Each row has a name. Each question is about the rows just above it.

Columns, left to right: G C T R
[-15  -2  37  10]  Z855
[-30  12  53  13]  Z402
[-15   7  37  10]  Z358
[-24  12  53  13]  Z126
[-18   3  46  14]  Z101
[-16   1  43  12]  Z567
[-28  16  53  10]  Z527
Which column holds this, read top down? [10 13 10]  R
Which column holds this, read top down? [37 53 46 43 53]  T
[-2 12  7 12] is in which column, read top down?  C
Which column holds [-15 -24] top down?  G
[ 7 12  3  1 16] is in which column, read top down?  C
Which column holds this, read top down? [13 10 13 14]  R
Which column holds [13 10 13 14 12] top down?  R

Columns, left to right: Z Y E F A X Q U
[ 42 -16  32 -25  52 -17  36 -26] = Z107
[ -2  14  -4  13   0  12  -2 -12] = Z240
[  4 -14  10 -16  -5 -10 -10 -17] = Z215
[-11  48  -7  47 -24  45 -16 -27] = Z617
Which column holds this, read top down? [-17  12]  X
Which column holds this, read top down? [ -2 -10 -16]  Q
[ 36  -2 -10] is in which column, read top down?  Q
Which column holds [-16  47] top down?  F
Which column holds this, read top down? [10 -7]  E

Columns, left to right: V J L D
[13 22 25 58] : Z284
[ 25 -49 -14 -45] : Z269
[  7 -30 -34 -59] : Z779
[ 11   2  16 -21] : Z555
[ 0 -9 45 -1] : Z118
[  3 -19   9 -16] : Z645
[  5 -37  -1   3] : Z691
[ 4 10 11  6] : Z48
[ -3 -19   6   8] : Z179
Which column holds [45  9 -1 11] top down?  L
Which column holds this, read top down? [16 45  9 -1]  L
Which column holds [3 5] top down?  V
Which column holds [-14 -34  16  45   9  -1  11] top down?  L

Columns, left to right: S B W P M N
[-14 -24   7  22  38 -29]  Z549
[ 31  -1 -17  15 -16 -26]  Z751
[  6  29  31 -35  41 -21]  Z165
[ -5 -34  23 -13  36  19]  Z859
[ 41   9  12 -22  36 -16]  Z149
[  0 -11  28  -5 -10  -7]  Z771
[ 20  18 -39  43 -33  -1]  Z922
[  0  42  32 -18  -1  30]  Z312
[  2  29 -43  18  29   1]  Z515
Which column holds this, read top down? [20  0]  S
Which column holds [-22  -5] top down?  P
Which column holds this, read top down? [  7 -17]  W
[36 36] is in which column, read top down?  M
Which column holds this, read top down? [ 38 -16  41  36]  M
[-13 -22  -5  43 -18] is in which column, read top down?  P
[-29 -26 -21  19 -16  -7  -1  30] is in which column, read top down?  N

Columns, left to right: Mimep zedas funu soduv kosum
[-7  1 17  7 17] : Z276
[-27  22   3  38  21] : Z134
[-35  16   0  21   7] : Z371
[ -6 -31  24 -44  21] : Z525
[ -5 -18 -16   8 -37] : Z758
[ -8  -6 -18   6 -20] : Z407
[  7   0 -11  16 -16] : Z584
[-1 30 26 40 40] : Z537
[-8  3  1 20 -6] : Z337
[ -2  -6 -16   3 -29] : Z825
[-56  30  11  58   6] : Z282
[  3  -6 -11  -8 -23] : Z136
Which column holds [-6 30 -6] top down?  zedas
[ 38  21 -44   8   6] is in which column, read top down?  soduv

Columns, left to right: ronu dunul Vupas dete puro
[  8 -11  40 -13  11]  Z862
[-8 35 17 33 44]  Z260
[ -3  -6 -12 -11 -32]  Z160
[ 8 -8] is in which column, read top down?  ronu
Which column holds this, read top down? [40 17]  Vupas
Which column holds this, read top down? [-11  35]  dunul

Columns, left to right: Zizo pitad Ris Sul nur mesar zufor kuron seris
[ 28  -5  34 -37  -6  35   3  38   9] -> Z516
[ 36 -21 -44 -30  37 -23 -18 -37  11] -> Z267
[-17  41  -6 -11 -31  43   8 -11 -41] -> Z614
[ 13 -31 -22 -28  -1  42  37  10  44] -> Z738
[ -6 -22] is in which column, read top down?  Ris
[ 11 -41] is in which column, read top down?  seris
Which column holds [-37 -30] top down?  Sul
[ 41 -31] is in which column, read top down?  pitad

Columns, left to right: zis fefod mavo posa
[-30 -27   3  37] -> Z496
[-22   7  24  24] -> Z852
[34 13 18 39] -> Z745
[-11 -15 -11  -9] -> Z687
[-47  44   9 -10] -> Z86
Which column holds [ 18 -11   9] top down?  mavo
Which column holds [24 39 -9] top down?  posa
Which column holds [-22  34 -11 -47] top down?  zis
[39 -9] is in which column, read top down?  posa
Which column holds this, read top down? [-27   7  13]  fefod
[  7  13 -15  44] is in which column, read top down?  fefod

